Each row, then roughly how far along a hidden order it lies, from 0 to 30
In the rows, 128 means zero.
[139 143 160 144 185 123 139 141 106 138 154 166 119  93  96 182 136  81
  47 117  84 102 137  86 164 135 135  83 102  93 102 115 129  72 188 158
  57 166 109 127 185 136 156 122 136 143  62  84 136 145 170 128 149 159
 144  61 165 169 182 151  18 109 137 129]
24
[110 119  89 118  72 130 120 119 159 118 104 109 142 148 146  94 124 184
 193 134 158 158 121 159  98 125 113 164 147 166 179 137 136 176  79 103
 181  87 150 101  88 105 112 141 124 115 186 151 121 116 102 126 112 106
 110 171 110  84  91 115 218 136 117 118]
4
[102 128  85 130  99 126 130 135 155 113 112 126 137 131 108 134 123 166
 149 117 133 150 128 129 124 137  95 139 124 156 181 133 149 158 112 109
 129 105 132  79 123  98 146 143 130 123 144 104 138 115 140 124 141 129
 121 108 149  92 132 131 169 122 127 120]
12
[ 86 138  82 156 102 149 128 117 136  98 128 134 168 123  98 170 116 125
 122  83 124 145 147 156 136 116 135 119  83 156 227 108 140 125 141 128
  88 108 119 111 132 106 136 137 138 132 141  65 132 168 132 134 155 130
  82  57 153  59 157 142 125 107 126 108]
26
[153 146 138 111 179 109 128 159 108 162 122 157  97 100 114 167 130  93
  77 153  89 104 115  60 137 147 137 115 130  84  72 149 138 106 154 144
 104 150 133 110 161 141 148 130 136 132  94 115 143  87 162 118 149 185
 191 132 149 189 143 125  94 132 139 141]
10
[ 90 124  70 160  99 151 133 114 145  75 127 127 180 127 104 137 114 178
 140 108 137 155 140 158 118 124  85 132 100 175 221 112 142 136 131 127
 119  98 141  82 117  80 146 143 139 118 159  89 131 193 125 127 126  99
  73  82 158  70 134 147 169 111 125 107]
20
[126 107 100 105  86 127 114 128 160 122 101 117 136 150 165  99 126 176
 180 148 160 140 103 148  94 129  99 162 166 167 132 153 138 172  76 101
 182  88 155 100  79 113 108 144 125 107 170 176 112 101 111 128 100 113
 135 190 113  95  89 100 220 138 117 139]
0
[124 152 153 152 169 127 139 134 106 136 150 145 119  95  80 175 133  76
  57 106  84 115 154  99 174 130 161  87  88  90 130  97 126  76 186 151
  68 166  99 145 190 140 151 115 133 153  72  70 146 151 156 131 166 157
 122  55 154 159 180 160  20 107 137 112]
28
[123 153 139 153 166 128 136 129 101 133 148 149 128  91  83 172 128  82
  61 114  87 115 159 106 162 126 157 104  82  97 142 101 122  85 188 156
  78 160 111 133 183 134 144 120 131 157  97  72 145 151 147 119 159 160
 118  73 151 142 172 161  61 119 137 109]
23
[113 160 148 154 153 129 138 128 109 133 146 135 119  95  72 168 131  72
  65 102  87 123 165 105 178 127 180  90  74  91 162  86 123  80 188 148
  73 157  94 152 190 143 149 110 132 159  88  61 152 155 142 135 166 154
  98  57 147 150 173 164  16 104 138  95]
30
[117 120  97 111  95 123 117 138 156 132 100 120 127 145 134 117 125 165
 169 137 144 143 115 137 114 137 113 158 150 152 155 141 134 164  91  98
 159  94 141  93  99 115 124 140 128 118 161 146 130  85 125 130 127 133
 146 164 126 103 104 109 190 130 123 128]
5
[168 124 158  92 170  97 127 165 122 169 125 160  85 112 141 146 140 118
  88 178 104  96 100  58 128 157  88 116 164  96  13 163 138 113 137 136
 123 149 146  99 152 132 151 138 125 122  83 167 130  63 168 110 119 172
 210 166 145 200 133 113 103 135 136 163]
0
[154 155 142 115 183 110 123 158  95 179 115 151  91 105 109 173 124  71
  82 145  88 100 126  75 150 142 168 120 119  72  92 140 126 110 150 139
  99 156 113 123 159 162 139 116 134 145 100 100 152  70 148 120 167 196
 197 124 137 190 145 120  75 138 145 136]
10
[129 149 118 130 149 120 129 144 116 141 129 145 123 104 100 159 122 111
  95 133 100 119 140  99 141 136 143 122 107 108 145 124 132 117 161 139
 111 139 129 104 161 130 142 130 133 139 123  94 147 113 141 116 153 169
 147 119 144 144 141 141  98 130 134 117]
13
[ 85 129  69 159  93 147 132 112 147  79 125 123 174 128 102 139 113 173
 148 104 140 158 146 160 126 123  95 135  94 174 233 110 139 140 128 120
 119 100 140  82 115  85 143 142 136 125 167  84 136 164 122 126 133 102
  72  86 153  60 134 146 150 115 126 104]
19

Next part:
[120 161 104 149  69 144 148 126 120 146 141 122  96 104 133 113 131  96]
23
[144  84 165 177 221 130  80 149 127 129 154 132 154 145 118 129 161 151]
7
[125 161 128 157 109 123 140 121 128 141 150 147 103 105 139 108 145  88]
21
[134 114 146 179 173 133 105 136 127 130 159 130 135 133 127 116 148 117]
14
[126 150 139 184 127 117 134 123 126 146 147 145 105 104 135 110 146  89]
20
[133 126 148 211 153 139 110 129 123 146 148 138 126 130 104 112 157 119]
15
[134 137 132 145 137 132 131 137 126 138 131 134 125 117 133 143 142 108]
17
[124 152 131 193 105 147 136 120 112 162 144 133 104 112 124 107 152 106]
20
[131 127 138 178 139 137 114 133 121 149 143 131 122 126 123 119 145 116]
16
[136 123 141 176 175 122 102 139 138 122 161 136 139 129 135 118 157 112]
14
[120 162 141 197 124 124 132 120 126 148 149 144 104 106 129 108 148 101]
20
[130 146 148 202 148 124 116 127 116 141 150 148 119 118 128 112 153  99]
17
[152  73 174 161 234 129  81 150 113 122 130 138 161 147 114 149 154 183]
0
[140  95 150 184 191 150  86 150 117 139 147 117 147 150 112 126 150 148]
9
[116 161 127 252  77 148 138 114 111 172 170 130  90 108 121  96 145 108]
23
[119 176 127 204 100 135 135 115 122 151 159 136  91 104 130 100 142  82]
23
[138 115 154 157 196 122  94 144 138 116 156 133 146 132 124 125 149 109]
12
[146  98 171 190 222 131  86 144 127 129 151 134 156 141 116 132 155 155]
5
[115 165 110 191  77 144 147 117 121 146 158 122  91 100 132 104 135  68]
25
[129 143 141 182 175 119 127 127 127 142 148 148 116 105 129 113 150 104]
17
[134 127 150 166 175 116 115 133 134 125 157 144 135 123 130 125 156 102]
15
[153  72 174 137 232 121  84 146 121 125 131 139 163 144 115 147 154 183]
0
[125 154 153 239 122 136 134 117 117 161 153 145 102 114 121 103 156 105]
19
[142 101 161 172 228 132  80 143 128 128 158 140 150 142 118 128 146 142]
8
[128 162 142 188 130 103 138 113 135 135 157 155 110  98 139 111 143  76]
21
[125 158 146 190 117 125 133 122 127 145 149 145 106 108 129 103 147 103]
19
[135 116 151 184 168 128 107 136 130 132 161 136 143 133 125 114 152 111]
14
[145  91 171 168 231 132  85 143 119 132 151 136 154 141 115 139 159 155]
5
[141  90 141 153 208 144  89 155 123 127 147 122 154 146 119 131 150 138]
9
[150  83 189 196 250 109  75 144 126 119 142 148 158 143 116 140 155 173]
1
[104 188 106 241  57 150 151 112 125 160 186 124  83  99 132  77 140  40]
30
[131 138 147 192 143 125 120 130 123 143 153 141 119 120 124 112 150 111]
17
[112 184 108 210  58 137 144 115 129 147 165 135  87  95 133  90 146  53]
27
[157  85 184 167 241 116  78 145 130 124 148 143 156 146 115 133 161 161]
4
[132 138 165 191 170 113 116 131 133 133 159 151 131 117 128 114 155  78]
16
[118 160 130 209  91 138 144 115 119 157 154 141  95 104 126  97 151  88]
22
[124 156 117 165 148 136 145 124 118 151 130 132 100 107 133 111 134  96]
21
[139 106 137 136 191 137 106 146 136 120 150 123 144 137 124 127 142 119]
12
[114 168 121 209  97 130 146 113 127 145 165 136  93  98 133  95 143  65]
25
[122 166 132 206  95 129 142 115 123 153 142 141  96 104 134  92 147  85]
23
[ 99 177  92 236  37 160 156 111 126 164 196 114  77 102 132  71 144  18]
30
[130 134 126 163 133 119 130 134 127 130 132 138 123 116 136 123 139 108]
17
[131 128 152 186 190 128 108 134 127 128 163 137 128 127 125 112 157  96]
15
[152  85 179 139 238 110  82 145 132 125 138 142 165 141 124 143 151 163]
3
[144  91 185 209 239 121  83 142 132 125 162 145 144 141 115 125 159 141]
7
[137 111 151 168 198 127  95 144 133 117 170 136 149 136 126 122 152 117]
12
[131 142 141 153 116 119 125 140 126 142 138 141 119 114 132 119 144 102]
17
[128 165 147 199 136 117 134 121 128 138 152 152 118 110 132 110 159  99]
19
[134 124 147 168 188 125 105 137 134 127 163 136 132 120 132 115 148 102]
14
[137  96 118 100 166 146 117 150 126 144 135 113 141 138 131 133 128 120]
13
[131 142 139 168 125 122 138 131 128 133 141 144 116 116 135 119 142  98]
18
[117 100  85 239  52 255 112 128  51 236 126  58  98 162  73 102 135 174]
14
[110 169 120 237  68 144 142 113 118 162 173 133  73 103 125  88 149  69]
26
[126 151 138 180 100 130 137 123 122 152 133 144 106 113 129 106 147 102]
20
[136  98 146 206 190 155  88 141 119 145 160 119 142 145 110 119 152 139]
10
[144  87 161 178 223 136  89 147 127 132 136 127 153 147 116 128 151 150]
7
[124 162 121 175  98 121 147 122 133 135 144 139 107 103 139 109 132  77]
23
[121 166 121 199 108 111 150 119 139 124 162 142 100 101 145 100 138  57]
25
[128 138 153 203 132 129 122 128 122 153 151 143 109 117 125 109 148  93]
17
[152  70 203 219 232 131  67 130 102 148 128 146 157 149  94 137 165 229]
0
[114 158 110 208  71 158 148 114 110 165 152 118  82 114 124  98 137  81]
24
